Below is a small trained network, with its code and all its weights. Each question gives an input and a target symbol and asks what happens when units are switched off, that is, made to give their printed mean instead of their output.

import numpy as np


def w(rows, s, z=0):
    codes = np.array(rows[::2]) - 128.0
    scale = np.full(codes.shape[1], s)
    scale[-1] = z or s
    return codes * scale


def norm(h):
    return h / np.sqrt((h * h).mean(-1, keepdims=True) + 1e-5)


def f(y):
    return np.maximum(y, 0)


def softmax(a):
    e = np.exp(a - a.max(-1, keepdims=True))
    return e / e.sum(-1, keepdims=True)


def log_softmax(a):
    a = a - a.max(-1, keepdims=True)
    return a - np.log(np.exp(a).sum(-1, keepdims=True))


def net(x, mask):
    ids = ['βγεζηθλπστφψω'.index(c) for c in x.split()]
    T = len(ids)
    res = E[ids] + P[:T]
    r = norm(res)
    for j in range(2):
        rows = slice(3 * j, 3 * j + 3)
        q, k, v = (r @ M[0][rows].T for M in (Q, K, V))
        z = softmax(np.where(np.tri(T) > 0, q @ k.T / 3**0.5, -1e9)) @ v
        o = O[0][rows]
        res = res + np.where(mask[j], z, o[:, -1]) @ o[:, :-1]
    y = f(norm(res) @ A[0][:, :-1].T + A[0][:, -1])
    res = res + np.where(mask[2:6], y, B[0][:, -1]) @ B[0][:, :-1]
    return log_softmax(norm(res)[-1] @ U[:, :-1].T + U[:, -1])


Q, K, V, O, A, B = {}, {}, {}, {}, {}, {}
E = w([
[130,77,86,129,162,132],'β',
[126,124,77,145,110,117],'γ',
[105,132,92,165,168,136],'ε',
[65,109,123,132,155,125],'ζ',
[74,78,83,125,156,117],'η',
[71,143,112,128,121,121],'θ',
[29,117,94,108,187,139],'λ',
[133,159,55,3,179,123],'π',
[104,179,57,120,148,153],'σ',
[94,89,100,128,129,102],'τ',
[83,157,124,170,132,131],'φ',
[99,136,72,133,118,108],'ψ',
[74,138,85,136,152,108],'ω',
],0.021)
P = w([
[198,173,254,125,84,161],'0',
[61,62,96,113,125,180],'1',
[60,59,95,136,98,140],'2',
[61,57,96,135,118,134],'3',
[50,89,121,131,121,171],'4',
[58,75,104,112,145,169],'5',
[34,68,112,112,147,177],'6',
[31,96,88,101,132,171],'7',
[56,71,47,82,147,150],'8',
],0.0078)
Q[0] = w([
[191,156,159,113,112,156],'head 1',
[55,111,131,84,161,90],'head 1',
[137,136,146,176,135,105],'head 1',
[7,104,51,121,137,146],'head 2',
[115,76,166,131,39,167],'head 2',
[69,60,49,116,201,110],'head 2',
],0.011)
K[0] = w([
[95,130,18,136,114,178],'head 1',
[139,166,255,192,163,113],'head 1',
[78,129,113,91,125,103],'head 1',
[197,168,211,35,162,61],'head 2',
[67,141,122,114,193,143],'head 2',
[177,179,154,16,100,68],'head 2',
],0.0082)
V[0] = w([
[140,209,20,110,195,188],'head 1',
[1,203,144,119,70,7],'head 1',
[191,155,185,187,131,153],'head 1',
[175,21,158,123,199,191],'head 2',
[113,51,135,250,117,146],'head 2',
[19,163,176,142,206,107],'head 2',
],0.0097)
O[0] = w([
[121,70,223,198,77,9,76],'head 1',
[209,154,145,111,83,136,233],'head 1',
[121,176,35,194,142,125,64],'head 1',
[73,165,150,30,160,107,122],'head 2',
[131,134,72,71,40,30,115],'head 2',
[207,144,173,168,168,85,254],'head 2',
],0.012,0.0085)
A[0] = w([
[211,181,106,85,130,193,100],'neuron 1',
[62,94,175,3,116,140,172],'neuron 2',
[234,80,236,206,135,168,253],'neuron 3',
[64,233,204,194,251,222,133],'neuron 4',
],0.0078,0.0031)
B[0] = w([
[71,55,155,142,211,95,195],'neuron 1',
[204,74,135,115,15,81,241],'neuron 2',
[70,174,128,72,129,155,254],'neuron 3',
[146,8,70,139,183,102,206],'neuron 4',
],0.013,0.0078)
U = w([
[192,93,133,72,58,59,195],'β',
[20,169,114,71,106,97,148],'γ',
[239,146,190,182,109,121,88],'ε',
[132,137,114,177,49,196,175],'ζ',
[175,180,110,151,143,177,54],'η',
[72,123,188,185,129,127,162],'θ',
[182,129,57,195,119,109,118],'λ',
[110,189,76,50,118,194,200],'π',
[172,137,104,95,229,80,91],'σ',
[80,137,97,186,131,10,142],'τ',
[100,142,161,129,132,109,3],'φ',
[83,150,49,144,53,154,111],'ψ',
[108,172,215,89,165,82,53],'ω',
],0.012,0.003)

Each question gives the input, a string of symbols that net reads in full, and the target symbol t.
The units are the heads (3 rows each of Q, K, V and O) and the neurons (one row each of A and B). Each row of codes is followed by its name. A weight is (code - 128) times the scale printed after its matrix; where a second scale follows, it is the last column's (O, A, B and U).
mask holds one flag per unit, heads first, then neurons. A switched-off unit (its flag False) gives its mean, the last column of its rows in O or B, instead of its output. The means were averaged over made-up inputs and are rounded, as every weight is.
A unit's drop is (log p(t) with every unit on - log p(t) with that unit switched off) / (log p(t) with every unit on - log p(t) with every unit switched off).
The circuit of an input: a set's keep is (log p(t) with only the set's units on - log p(t) with every unit switched off) / (log p(t) with every unit on - log p(t) with every unit switched off). Starting from all 6 units, units are removed one at a time, each time the one whose removal leaves the highest keep (on an exact tie, the one counted first), for as long as the keep stays at least 0.8.
circuit, biggest first: the units of the circuit, biggest drop first
unit that matters most: the unit with the biggest drop
k most important neurons: the k neurons with the biggest drops, biggest first
heads that matter: for each layer, one digit per head in row order, 1 if its drop is at least 0.15 and else 0, layers parted by /
input θ η φ ζ η λ τ, target η: unit that matters most : head 2
input λ ζ ε τ ω ψ, target ω: heads that matter : 11
input ζ η ζ η ε ζ ω ω ζ, target σ: circuit, biggest first : head 1; head 2; neuron 1
input η ψ ψ η σ φ η ε, target β: circuit, biggest first : head 2; head 1
input γ ζ ζ γ ε η σ ε, target ψ: heads that matter : 01
input σ θ σ ω η η ω, target θ: circuit, biggest first : head 1; head 2
input λ ε η, target ω: circuit, biggest first : head 2; head 1; neuron 3; neuron 2
input λ ω ε ζ ζ ζ η ζ η, target ω: circuit, biggest first : head 2; head 1; neuron 3; neuron 4
input λ η η β ζ η ω, target ω: circuit, biggest first : head 1; head 2; neuron 3
input ε β ζ η β ω, target τ: heads that matter : 10
input σ ζ τ τ ζ λ ψ σ η, target θ: heads that matter : 11
input η ψ ε ε, target β: heads that matter : 01
input ψ ζ θ ζ ψ η τ η ζ, target ζ: heads that matter : 01
input ω ζ ψ λ η η ζ, target ε: heads that matter : 11
input β η ω ε η φ, target γ: unit that matters most : head 2
input γ φ ε η η η η ζ ζ, target ψ: heads that matter : 01
input λ ζ ε ω ε, target ω: circuit, biggest first : head 1; neuron 3
input ζ ζ ε ε ε ε τ ζ θ, target σ: 2 most important neurons : neuron 1; neuron 3
input η ζ η η γ ζ, target β: heads that matter : 00
input η ζ ε ζ τ λ, target β: circuit, biggest first : neuron 2; head 2
